Below is a small trained network, with its code and all its weights. Each question gives an input and a target symbol and asks what happens when units are switched off, that is, made to give their printed mean instead of their output.

import numpy as np


def w(rows, s, z=0):
    codes = np.array(rows[::2]) - 128.0
    scale = np.full(codes.shape[1], s)
    scale[-1] = z or s
    return codes * scale


def norm(h):
    return h / np.sqrt((h * h).mean(-1, keepdims=True) + 1e-5)


def f(y):
    return np.maximum(y, 0)


def softmax(a):
    e = np.exp(a - a.max(-1, keepdims=True))
    return e / e.sum(-1, keepdims=True)


def log_softmax(a):
    a = a - a.max(-1, keepdims=True)
    return a - np.log(np.exp(a).sum(-1, keepdims=True))


def net(x, mask):
    ids = ['αβγδζλξπσφω'.index(c) for c in x.split()]
    T = len(ids)
    res = E[ids] + P[:T]
    u = 0
    for l in range(3):
        q, k, v = (norm(res) @ M[l].T for M in (Q, K, V))
        z = softmax(np.where(np.tri(T) > 0, q @ k.T / 2**0.5, -1e9)) @ v
        res = res + np.where(mask[u], z, O[l][:, -1]) @ O[l][:, :-1]
        u += 1
        y = f(norm(res) @ A[l][:, :-1].T + A[l][:, -1])
        res = res + np.where(mask[u : u + 4], y, B[l][:, -1]) @ B[l][:, :-1]
        u += 4
    return log_softmax(norm(res)[-1] @ U[:, :-1].T + U[:, -1])


Q, K, V, O, A, B = {}, {}, {}, {}, {}, {}
E = w([
[242,147,104,200,94,34,111,185,114,177],'α',
[108,150,137,123,148,156,198,86,45,58],'β',
[123,121,75,85,180,92,224,173,240,207],'γ',
[133,126,241,180,180,88,147,172,134,94],'δ',
[88,81,146,143,144,139,182,155,129,58],'ζ',
[101,55,186,142,122,89,140,130,139,81],'λ',
[121,134,88,189,204,97,135,156,149,90],'ξ',
[48,44,126,124,167,75,108,121,160,114],'π',
[75,162,99,84,82,124,158,154,57,123],'σ',
[94,87,120,180,102,176,128,148,27,141],'φ',
[12,250,138,124,122,172,93,150,175,26],'ω',
],0.019)
P = w([
[142,157,127,111,168,163,162,3,119,157],'0',
[139,158,145,90,160,155,154,73,105,120],'1',
[160,129,109,94,135,153,139,92,128,101],'2',
[165,137,105,100,117,149,141,126,123,81],'3',
[139,144,138,114,120,133,140,141,115,94],'4',
[136,135,121,123,119,134,137,153,126,96],'5',
[100,139,130,141,123,125,138,154,128,114],'6',
[94,141,141,147,107,118,131,177,137,108],'7',
[95,133,129,154,91,114,119,195,155,109],'8',
[75,123,106,164,86,111,125,197,173,132],'9',
[57,117,97,152,86,114,152,181,141,134],'10',
],0.013)
Q[0] = w([
[126,184,169,34,135,170,49,62,109,253],'0.h1',
[51,135,116,115,106,25,248,233,125,35],'0.h1',
],0.0053)
K[0] = w([
[178,111,155,142,157,128,109,84,124,94],'0.h1',
[94,81,83,227,83,76,133,254,116,177],'0.h1',
],0.0067)
V[0] = w([
[110,120,156,57,15,210,128,134,61,177],'0.h1',
[116,71,137,234,150,254,128,131,90,122],'0.h1',
],0.0066)
O[0] = w([
[51,174,218,75,145,98,144,185,66,183,105],'0.h1',
[171,84,193,89,92,225,108,248,72,67,3],'0.h1',
],0.013,0.0003)
A[0] = w([
[111,111,138,169,106,27,193,158,151,59,252],'0.n1',
[190,100,96,122,2,102,107,98,63,198,74],'0.n2',
[48,103,164,119,108,142,184,83,193,84,175],'0.n3',
[73,83,42,129,193,76,50,171,122,86,173],'0.n4',
],0.0051,0.0024)
B[0] = w([
[89,186,80,131,111,127,168,162,8,81,254],'0.n1',
[97,220,141,90,139,112,114,172,66,237,140],'0.n2',
[200,149,110,69,121,10,81,114,133,178,210],'0.n3',
[1,112,182,134,133,249,131,109,60,142,187],'0.n4',
],0.0099,0.0068)
Q[1] = w([
[254,81,135,72,174,126,65,117,169,240],'1.h1',
[157,89,152,73,157,183,102,159,234,173],'1.h1',
],0.0053)
K[1] = w([
[156,205,123,1,210,186,81,55,112,4],'1.h1',
[200,151,178,66,182,138,67,69,82,137],'1.h1',
],0.0048)
V[1] = w([
[164,174,179,241,38,62,65,136,47,126],'1.h1',
[93,95,110,119,77,194,2,79,72,184],'1.h1',
],0.0076)
O[1] = w([
[191,142,117,133,109,130,47,98,86,137,167],'1.h1',
[146,125,114,127,250,131,74,134,92,117,1],'1.h1',
],0.019,0.0031)
A[1] = w([
[112,111,131,151,115,59,108,140,151,98,115],'1.n1',
[123,139,11,193,139,136,178,119,117,121,238],'1.n2',
[174,233,52,38,105,199,157,141,162,174,29],'1.n3',
[85,253,133,86,109,169,66,118,255,104,3],'1.n4',
],0.0071,0.0022)
B[1] = w([
[10,169,147,125,194,108,86,88,116,89,158],'1.n1',
[113,170,98,216,140,106,135,186,82,167,253],'1.n2',
[157,163,226,163,144,108,157,146,132,76,186],'1.n3',
[162,160,139,40,112,187,140,97,186,83,166],'1.n4',
],0.011,0.0054)
Q[2] = w([
[223,105,150,2,166,175,92,10,229,124],'2.h1',
[21,118,134,100,93,112,97,126,100,82],'2.h1',
],0.0077)
K[2] = w([
[237,102,165,120,213,151,253,47,86,159],'2.h1',
[118,182,104,138,94,161,88,175,138,194],'2.h1',
],0.0068)
V[2] = w([
[144,17,107,154,135,56,163,183,1,192],'2.h1',
[34,86,161,109,158,90,90,59,144,37],'2.h1',
],0.0074)
O[2] = w([
[191,77,165,171,165,71,193,155,93,157,255],'2.h1',
[135,132,94,98,105,110,103,142,151,7,190],'2.h1',
],0.017,0.0026)
A[2] = w([
[202,73,104,84,26,125,128,73,148,143,3],'2.n1',
[157,110,189,54,115,198,103,131,131,57,177],'2.n2',
[150,34,255,135,137,233,92,191,108,178,212],'2.n3',
[169,77,36,198,9,142,164,78,221,203,129],'2.n4',
],0.0064,0.0024)
B[2] = w([
[101,117,179,116,108,9,94,78,172,124,141],'2.n1',
[161,107,54,93,81,100,100,128,60,228,253],'2.n2',
[157,173,149,132,94,93,52,217,112,166,237],'2.n3',
[155,149,233,130,103,185,89,131,127,28,218],'2.n4',
],0.011,0.0027)
U = w([
[203,176,97,165,132,66,89,50,130,180,226],'α',
[193,136,144,87,129,157,199,73,78,94,10],'β',
[87,127,158,165,73,100,198,139,217,145,130],'γ',
[180,150,254,161,69,115,125,89,140,83,67],'δ',
[202,87,135,93,55,120,199,166,136,109,167],'ζ',
[214,92,125,92,83,26,132,91,146,95,121],'λ',
[188,146,160,190,151,201,171,125,128,89,172],'ξ',
[179,113,74,104,198,52,128,147,153,68,166],'π',
[101,217,185,110,194,50,171,118,98,160,126],'σ',
[160,124,225,97,181,173,72,223,136,144,252],'φ',
[125,202,115,70,113,133,61,148,166,100,125],'ω',
],0.0081,0.0025)

Each question gives the input, a string of symbols that net reads in full, and the target symbol t.
The units are the heads (2 rows each of Q, K, V and O) and the neurons (one row each of A and B). Each row of codes is followed by its name. A weight is (code - 128) times the scale printed after its matrix; where a second scale follows, it is the last column's (O, A, B and U).
mask holds one flag per unit, layer by layer, with each layer's heads first. A switched-off unit (its flag False) gives its mean, the last column of its rows in O or B, instead of its output. The means were averaged over made-up inputs and are rounded, as every weight is.
A unit's drop is (log p(t) with every unit on - log p(t) with that unit switched off) / (log p(t) with every unit on - log p(t) with every unit switched off).
The circuit of an input: a set's keep is (log p(t) with only the set's units on - log p(t) with every unit switched off) / (log p(t) with every unit on - log p(t) with every unit switched off). Starting from the 12 units with the biggest drops (on a tie, the unit counted first), units are removed one at a time, each time the one whose removal leaves the highest keep (on an exact tie, the one counted first), for as long as the keep stays at least 0.8.
circuit, biggest first: the units of the circuit, biggest drop first
unit that matters most: the unit with the biggest drop
k most important neurons: the k neurons with the biggest drops, biggest first
top k neurons in layer l: the k neurons of layer l with the biggest drops, biggest first
drop when u is switched off: that unit's drop, to one decimal
input ζ α α σ, target α: circuit, biggest first => (1.h1 0.h1)
input σ δ σ γ σ ξ α ζ φ, target φ: circuit, biggest first => (2.n3 0.h1 0.n1)
input σ σ σ ζ ζ ζ ω π β π β, target π: circuit, biggest first => (1.h1 0.n4 0.h1)
input δ φ δ, target φ: circuit, biggest first => (0.h1)
input π ξ ζ σ ζ ζ δ α π, target α: circuit, biggest first => (1.h1 0.h1)
input σ β σ γ ζ ζ φ, target φ: 4 most important neurons => (2.n3 0.n1 0.n3 1.n2)
input π δ σ, target σ: circuit, biggest first => (1.h1 0.h1 0.n1)
input ζ ζ σ λ π π ω λ, target ω: 2 most important neurons => (0.n4 1.n2)
input φ σ β β, target φ: circuit, biggest first => (0.h1 1.h1)
input α α σ δ α ξ ξ φ ξ δ, target φ: circuit, biggest first => (0.h1 2.n3)
input ξ π δ δ σ π α β λ, target α: top 2 neurons in layer 0 => (0.n3 0.n4)
input σ π δ δ π λ, target π: circuit, biggest first => (0.h1 2.h1 0.n4 1.h1)
input π ω π σ σ ξ α δ ξ, target ξ: 2 most important neurons => (2.n4 0.n4)
input σ γ σ γ β ζ, target γ: circuit, biggest first => (1.h1)
input σ ξ φ σ σ ω λ π π, target π: circuit, biggest first => (2.h1 1.h1)
input σ β ζ σ σ σ ξ λ ω σ, target ω: 2 most important neurons => (0.n4 1.n1)
input π ω ω σ δ π δ δ δ σ λ, target σ: 2 most important neurons => (0.n1 1.n1)
input σ ζ φ ζ ζ γ λ δ, target γ: top 2 neurons in layer 0 => (0.n1 0.n3)
input ξ β β, target ξ: top 2 neurons in layer 1 => (1.n2 1.n4)
input ζ α ζ λ ξ λ γ σ α δ, target α: unit that matters most => 1.h1
input ζ ξ π σ σ ξ α λ ζ, target α: top 2 neurons in layer 0 => (0.n3 0.n1)
input σ σ γ σ φ ξ φ λ, target φ: drop when 0.h1 is switched off => 0.7
input ξ σ σ ξ, target σ: drop when 0.h1 is switched off => 0.6
input β γ π σ β σ σ ζ, target σ: drop when 2.n1 is switched off => 0.0
input φ λ φ σ α ω α σ σ λ, target σ: drop when 0.h1 is switched off => 0.8
